A new row, then its nearest point in the smallest flat space through zero that holds the last named rows above it.
In the rows, zero is written as 128.
tuvi:
[[124 137  96 118 105 103 160 135  73 126]
 [144 132 109 112 141  88 189 143 123 125]
 [146 124 101 136 122 109 133 126  80 145]]
New rows:
[111 126 133 121 138 180  95 138 140 132] -> [113 127 146 134 122 156  94 121 145 124]
[138 106 155 129 117 121 120 149 137 101] -> [124 129 136 126 131 133 127 129 143 123]
zote, 4 rows:
[[110 153 123 110 102 146 132 113 154 162]
 [131 127 123 129 167 100 146 167 146 111]
 [126 120  98 118 131 182 141 104 158 117]
 [119  81  64 154 140 140 114 141 118 146]]
New rows:
[136 110 107 143 130 107 133 143  61 112] -> [139  97 124 154 137 107 109 139  87 118]
[122 151 156 153 164  97 132 118 125 106] -> [139 136 156 127 143 103 134 142 122 105]
[123 113 117 150 109 158  94 120 135 113] -> [130 110 112 135 119 154 119 109 117 126]
sodu, 4 rows:
[[115 110 145 102 144 145 132 124 140 152]
 [133  92 120 153 149 173 121 116 112 120]
 [111  97 142 131 136 153 115 118 131 107]
 [ 95  94 172 111 139 159 106 105 122 101]]
New rows:
[158 137 133 115 139 132 107 103 133 162] -> [136 135 132 116 139 135 136 124 115 155]
[139 128 130 144 109 118 126 146  94 103] -> [136 142 124 147 117 120 120 124 107 103]
Pav:
[[130 119 140 107 127 135 142  93 140 148]
 [138 116 111 125 162 139 130 133 107 163]]
New rows:
[164 124 122  97 105 142 133 104 162 134] -> [127 123 143 111 118 131 140  96 144 136]
[111 111 154 103 123 167 146 108 140 172] -> [133 115 138 103 134 139 145  88 137 159]
[123 155 150 128 174 113 133 138 117 141] -> [132 124 119 130 142 131 127 136 117 139]
rud (4 x 10):
[[118 149 125 143 126 124 147 145 104 140]
 [144 120 167 119  78 138 137 146 116 134]
 [102 136  84 149 134  89 152 137 125  92]
 [116 113 113 127 134 120 121 100 132  97]]
New rows:
[149  88 143 128 114 124 143 107  86 139] -> [125 121 151 125 104 141 129 113 105 123]
[112 179  93  90 119 123 125  99 131 144] -> [119 137 116 134 148 129 127 120 123 132]
[146 136 105 110 101 105 142 157 151 122] -> [139 125 119 127 110 105 140 164 154 119]
nofo (3 x 10):
[[ 94 165 135 122 108 137 119 123 136 113]
 [138  90 140 147 153  97 111 129 128 135]
 [149 132  92 114 101 178 175 117 130 148]]
New rows:
[144 117  95  88 100 131 108 127 157 140] -> [132 127 117 126 119 143 141 123 131 135]
[118 114  81 135  96 146 154 118 126 143] -> [131 120 107 131 106 158 154 109 140 147]
[126 107 130 118 123 109 100 110  98 122] -> [127 119 137 134 139 112 116 131 127 126]
kopi:
[[102  92 128 126 160 185 118 108 148 130]
 [142 156 105 121 122 165  96 115 122 102]
 [105 137 105 134 117 128 117  68 132 108]
 [156 151 111 158 157 164 112 148 133  93]
 [ 96  77  93 132 153 145 125  90 137 115]]
New rows:
[146 126 159 128 162 127 128 120 154  98] -> [128 134 139 151 147 141 133 131 141 123]
[134 123 145 141 140 149 154 158 113  92] -> [143 128 131 145 149 138 131 155 132 121]
[142 121 117 106 134 142 147 135 163 179] -> [122 110 146 113 132 140 132 142 131 149]
bosob:
[[102 152 124 109 105 154 155 148 128 150]
 [131 102 149 124 150  96 121 127 138 114]]
New rows:
[126 151 143 112  93 138 147 122 126 131] -> [115 142 124 119 115 143 142 138 127 140]
[ 97 149 125 143 109 158 149 116 127 150] -> [117 151 115 123 107 155 142 136 123 144]
[ 93 113 154 126 126  89 143 117 104  97] -> [121 110 148 117 142 105 131 135 138 122]
soz (4 x 10):
[[143  65 124 149 162 112 174 137 116 143]
 [138  94 124 135 115 102 120 121 151 129]
 [128 106 128 141 148 101 154 130 143 143]
 [141  61 117 147 128  90 142 128 149 139]]
New rows:
[172 104 146 118 138  75 132 131 150 120] -> [155  97 149 134 139  94 132 106 157 127]
[114 147 126  99 117 147 134  91 140 115] -> [128 154 137 119 122 135 113 120 131 120]
Gogu, 2 rows:
[[127 157 162 103 103 155 141 140 189 129]
 [135 128 119 139 110 119 171 155 175 123]]
New rows:
[144 164 169 108 145 131 103 155 132 120] -> [124 145 152 108 123 148 113 121 138 131]
[125 140 166 113 137 134 135 149 174 137] -> [128 146 149 113 112 145 137 136 167 129]
[126 116 185 113 112 123 108 124 102 118] -> [123 137 145 113 132 142 104 114 117 132]
Beza:
[[161  99 102 123 137 116 140 130 158 160]
 [163 121 146  93 142 137 118 121 169 140]
 [169 140  86 106 113 104 129 117 159 114]]
New rows:
[124  98  82 111 124 106 137 128 138 140] -> [145 113  91 135 125 110 141 130 138 142]
[130 158 128 153 146  89 151 159  97 156] -> [113 118 112 152 125 121 139 135 110 136]
kado, 2 rows:
[[163 150 134  85 173 167  97 122 121 128]
 [ 91 104 145 142 138 152 126 156 112 146]]
New rows:
[107 120  96 103  79 115 140 148 152 104] -> [124 126 120 143 104 103 143 122 136 122]
[106 127 124 144 149 156  95 108 124 125] -> [123 125 136 122 143 146 120 137 120 135]
[136 108 129 151 152 140  92 161 134 132] -> [117 121 138 126 143 148 120 141 119 137]
fala (5 x 10):
[[102 146 139 156 138 123 126 138 118 144]
 [125 159 144 146 139 122 129 139 139 145]
 [120 143 104 169 139 145 116 113 154 160]
 [117 165 142 131 158 102  96 147  77 117]
 [119 156 122 158 153 132 100 128 127 136]]
New rows:
[104 118 113 118 140 121 151 118  94 151] -> [110 118 114 128 118 113 138 124  95 149]
[105 155 117 152 131 124 142  92 116 104] -> [113 130 122 144 135 131 118 127 118 132]
[152 120 112 136  78 147 136 166 102 138] -> [127 114 122 117 114 121 144 125 119 137]
Kesu:
[[145 110 142 143 124 132 120 148 148 118]
 [105 138 174 155 110 116 133 126 168 124]
 [101 121 159 146 126  96 122 137 139 103]
 [ 84 105 178 152 125 117 152 124 148 154]]
New rows:
[156 134 117 120  96 103 138 108 130 150] -> [134 144 121 123 123 139 131 118 131 136]
[118 100 117 164 143 124 140 124 122  97] -> [121 106 135 133 136 113 123 141 121 116]
muve, 2 rows:
[[114 119 114 100  72 154 156 180 144 138]
 [103 116 123 114 122 129 153 183 116 111]]
New rows:
[143 131 126 152 120 156 132  88 141 131] -> [144 135 129 132 120 133 115  97 141 144]
[111 124 150 114  87 135 142 115 145 108] -> [129 127 123 120 106 139 133 136 138 137]
[105 126  86 132 129 108 159 154 111 125] -> [111 120 126 121 131 125 143 162 117 114]
Kogi:
[[192 126 129  89 146 159 128 121 155 112]
 [184 131 130 101 134 173 138 127 143 120]
 [160 127 129 114 133 155 137 132 140 128]]
New rows:
[118 128 110  91 129 185 115 159 126 131] -> [149 131 129 125 124 159 142 135 130 133]
[109 117 111  98 143 119 111 132  91 125] -> [119 131 128 127 127 112 117 118 122 119]
[142 133 134 103 120 164 124 132 159  96] -> [162 132 129 109 132 151 129 122 136 117]
neti (4 x 10):
[[141 112 126 164 135 115 132 103 124 116]
 [ 98 102 108 142 142 108  71 168 137 101]
 [121 105 136 112  93 135 126 123 172  64]
 [131 149 119 154 191 143 141 166 162 129]]
New rows:
[149 129 121 125 114 134 157 148 155 133] -> [133 139 134 120 131 143 147 130 147 122]
[154 125 143  98 135 122 168 111 131 125] -> [143 139 140 119 118 141 159 108 135 130]
[126 125 143 145 121 135 143 143 177 113] -> [131 128 131 131 135 140 141 135 164  98]
Vibaf (5 x 10):
[[154 152 115 103 159 110 143 115 140  85]
 [147 127 117 163 134 102 140 137 139 119]
 [173 142  98 124 155  79 108 150 113 104]
 [140 130 106 170 139 111 181 125 179  92]
 [145 160 138 112 116 121  97 131 141 123]]
New rows:
[119 112 173 129 106 124 130 135 127 188] -> [114 119 162 149 104 141 114 123 113 166]
[107 151 118  88 112 119 151 113 138  83] -> [125 145 117  92 137 141 142 116 153  98]
[127 127  79 136 134 175 101 154 105 117] -> [116 112  92 110 124 133 114 156 120 131]
Gefiz, 5 rows:
[[138 155 144 169  97 101 123 132 141 157]
 [138 159 116 129 125 107 135 168  59 135]
 [110 148 109  96 107 138 136 152 152 120]
 [135 161 116  94 129 124 142 152 124 160]
 [109 124  92 116 132 130 132 150 148 147]]
New rows:
[113 139 149 159 173 108 102 156 135 108] -> [126 118 126 152 128 121 122 128 117 124]
[164 103 144  87 156 132 160 113 125 118] -> [145 120 144  89 161 147 135 104 118 125]
bog:
[[106 100  98  95 140 111  86 130 125  90]
 [101 113 120  88 138  90 114 115  93 104]
 [160 131 121  82 126 125 100 151 102  88]
 [112 128  89  89 124 129  97 104 129 112]
 [121 116 113 111 153 111 109 120 131 127]]
New rows:
[ 97 103 117 130 129  89 135 118 119 171] -> [ 93 116 130 133 148 100 138 103 124 147]
[136 125 106 153 132 110 158 106 155 115] -> [117 125 125 143 132 130 132 120 142 141]
lel (3 x 10):
[[149 122 112 132 101 166 102 127 134 130]
 [155 132 123 141  83 145 118 131 143 131]
 [150 118 107 135 110 172  80 107 120 127]]
New rows:
[146 131 110 137 119 148 116  94 109 137] -> [141 125 120 138 119 141  98 105 118 126]
[ 90 130 140 152 115 133 122  76 139 165] -> [133 132 132 139 126 116 115 106 118 125]
zago, 5 rows:
[[137 126 168 104 129 169  86 149 108 169]
 [133 134 143 117 134 156 110 131 104 131]
 [128 137 111  95 130 132 101 144 108 162]
 [133 131 142 111 125 146  93 139 100 157]
 [128 133 127 113 112 131 100 139  97 155]]
New rows:
[155 101 104 136 123 183 108 137 141 123] -> [131 130 141 118 139 152 126 133 129 128]
[138 163 132 110 129 185 137 135 132 104] -> [127 142 137 104 138 179 146 138 120 104]
[121 116 162 157 137 120 102  96 134 167] -> [140 109 161 155 136 113  95 117 134 152]
denek, 5 rows:
[[135 152 114 134 140 129 178 110 120  81]
 [130 161 115 125 165 117 141 116 140 117]
 [124 158 114 149 158 108 161 110 160 112]
 [114 160 114 130 148  93 152 130 147  96]
 [115 140 101 162 161 107 171 123 156 126]]
New rows:
[144 122 160 149 126 151 157 105 131 145] -> [145 119 137 152 121 155 143  99 136 136]
[150 161 130 139  98 146 144  86 130 151] -> [150 134 144 141 123 153 135  92 140 127]
[ 99 124 144 154 105 128 103 155 147 124] -> [112 113 140 137 100 108 114 142 147 134]
dal:
[[166 116 146  91 114 130 103 143 137 111]
 [185 121 147 110 162 150 107 162 115 113]
 [162 122  73 118 131 125  91 110 136 108]
 [170 125 105 113 147 137  95 132 125 112]
 [121 104 187 109 106 138 125 126 163  98]]
New rows:
[121 116 147 114 144 146 109 174 146 165] -> [133 137 158 113 138 137 123 147 116 136]
[150 115  95 107 100 134 120 138 160  99] -> [158 107 107 114 104 118 113 120 148 105]
fiden, 3 rows:
[[108 132 124 122 118  62 122 130 114 169]
 [124 116  91  98 126 139 132  86  92 117]
 [139 124 160 169 123 167 130 151 152 164]]
New rows:
[100 147 115 161 123  98 157 158 117 107] -> [124 137 135 126 131  98 124 142 137 121]
[122 104 146  97 149 131 122 132 160  80] -> [135 137 130 118 141 131 127 137 143  77]
[115 146 138 110 118 147 127 132 147  63] -> [138 137 128 117 143 140 128 135 143  68]
Sav:
[[155 113 168 132 125 150 125 124  84  68]
 [121  99 175 129  98 139 115 120 113 116]
 [111 103 154 132 118 136 142 116 116 113]
 [142 142 143 153 100 112  82 135 110 146]
 [126 118 159 117 108 177 153 132  93 107]]
New rows:
[165 143 100 126 145 136 116 134 122 142] -> [154 156 105 123 140 130 117 143 128 130]
[118 108 119 141 170 153 112 126 109 128] -> [130 128 125 132 137 128 138 125 121 115]
[100 123 172 133 112 140 124 126 108  89] -> [122 104 166 136 111 140 132 118 102 104]
Digut (2 x 10):
[[125 121 139 151 120 119 140 157 140 117]
 [104 152  79 140 123  93 107 136 185 155]]
New rows:
[135 102 162 162 126 135 143 135 113 117] -> [136 112 158 142 123 135 147 149 114 107]
[ 91 139 102 109 142 123 128 110 108 148] -> [126 139 109 111 134 129 114 105 129 143]
[123 148 155 103 127 108 118 100  92 125] -> [136 127 132 109 135 142 125 106 106 129]
Ger (4 x 10):
[[ 92 119 107 121 121 126 154 113 135 128]
 [ 86  98  84 124 116 134 140 129 129 138]
 [110 103 148 135 124 135 152 142 126 121]
 [ 87 131 104 103 123 127 155  97 133 132]]
New rows:
[128  88 122 116 116 134 148 128 154 137] -> [107 107 121 130 122 133 142 135 128 128]
[117  87 103 138 138 128 144 148 107 134] -> [108  93 111 138 119 137 131 149 124 133]
mekoz:
[[169 141 144 152 137 127 142 154 169 131]
 [157 121 188 118 118 121 157 149 127 113]
 [133 123 160 132 125 116 155 136 142 123]
 [100 152 142 145 124 137 143 141 181 138]]
New rows:
[120 181 131 132 138 150 146 154  90 147] -> [126 144 135 118 120 149 114 139 128 128]
[141  87 123 128 157 112 170 109 138 143] -> [138 102 125 146 141  91 157 114 131 126]
[122 122 121 124 148  79 127 112 101 137] -> [126 103 113 130 135 103 137 107 107 125]
Fud, 2 rows:
[[161 138 135 103 118 125 128 162 110 144]
 [122 169 134 106 129  88  92 126 158  97]]
New rows:
[126  98 101 135 139 148 158 142  98 140] -> [134 101 124 142 127 155 152 131 107 150]
[128 126 133 105 110 142 140 165 115 110] -> [145 131 131 116 123 129 130 146 117 138]
Lotu, 4 rows:
[[142 129 118 109 115  99 147 142 113 147]
 [158  94 122  88 114  88 158 129 121 166]
 [173  73 120 104 134  99 138 129 118 171]
 [155 107 116 114 128 108 127 139 108 152]]
New rows:
[137 136 145 108 108 120 184 145  86 145] -> [134 141 120 107 108  94 160 143 118 144]
[ 72 142 159 148 132 126 115 138 127 110] -> [103 156 134 143 126 146 123 125 137 104]
Bolem:
[[110 124  97 136 155 119  90 131 119 109]
 [102 131 106 139 154 125 140 176 123 130]
 [106 137 123 146 163 122 124 157 136 119]
 [ 87 125 104 145 174 131 119 187 122 132]
 [114 136  91 180 145 112 123 176  98 117]]
New rows:
[108 145 139 140 145 133 109  89 126 182] -> [126 118 151 131 134 144 103 119 132 139]
[148 108 129 159 147 171 143 117 128 140] -> [131 123 147 143 123 140 123 134 123 143]
Nov:
[[ 90 134 123 103 158 157 120 159 138 130]
 [108 153 122  89 146 133  99 160 127 135]
 [ 80 141 133  86 168 157  98 165 141 146]]
New rows:
[123 129 137 129 151 100 115  81 139 129] -> [134 121 147 133 125 119 116 110 131 146]
[143 110 162 118 136 123 109 116 142 175] -> [126 119 163 127 133 120 101 106 137 164]
[128 122 121 136 147 127 114 116 168 157] -> [118 118 146 129 137 133 118 119 137 146]
Vib, 3 rows:
[[152 127 141 125 161 134 122 143 126 120]
 [162 141 163 128 183 145 126 159 119 122]
 [139 119 137 124 170 161 166  73  95 111]]
New rows:
[146 140 150 113 162 140 129 110  86 108] -> [146 129 145 126 168 150 145 114 109 118]
[118 135 142 116 153 159 157 143 111  76] -> [139 134 146 129 159 147 144 120 112 123]
Fos:
[[ 95 152 126 130 125 137 118 150 143 143]
 [100 146 123 127 125 135 117 147 138 143]
 [101 157 119 114 113 139 115 145 157 125]]
New rows:
[128 117 117 134 129 119 116  92  84  90] -> [154 106 123 121 129 120 131 111 112 119]
[170 138 133 163 135 131 150 147 103 103] -> [147 120 149 149 139 124 149 114 123 117]
[111 123 168 159 110 123 138 171 150 122] -> [111 151 151 154 136 135 141 138 144 129]
bevem (2 x 10):
[[117 170 138 126 100 144 132 114 130 127]
 [120 156 145 159  97 140 126 140 137 121]]
New rows:
[136 173 148  85 110 125 137 127 131 135] -> [119 162 130 107 113 140 134 103 125 131]
[ 98 133  98  88 145 153 134 139 126 102] -> [128 131 121 104 135 128 132 111 122 133]
[118 164 138 143 105 131 145 153 130 100] -> [121 154 142 152 101 139 127 136 135 122]
dabe:
[[105  88 113 112 132  92 114  65 140 125]
 [135  78  96 132 125 116 105  99 147 173]
 [105  97 107 117 118  91 137  82 148 123]]
New rows:
[110 125 143 148 136 138  95 133 101 142] -> [137 128 139 128 144 142 102 127 115 135]
[114 176 155 108 138 120 124 172 121 125] -> [130 162 150 128 133 144 137 154 113 106]
[106 113 124  98 157 116 132 129 142 118] -> [117 123 129 121 130 116 128 109 129 117]
vol (4 x 10):
[[130 158 150 109 150 105 102  91 156 162]
 [110 158 125 128 142 125 121  98 147 146]
 [ 98 140  98 115 132 126 139  99 128 117]
 [112 158 129 138 143 115 133  56 129 114]]
New rows:
[123 154 151 137 142 155 179 124 141 149] -> [119 148 130 155 132 142 128 124 138 139]
[134 138 113 168 142 137 106 152 140 142] -> [126 141 133 156 128 148 125 149 140 148]
[107 166 160 115 109 149 148 120 110 121] -> [121 137 126 141 130 132 133 114 128 124]
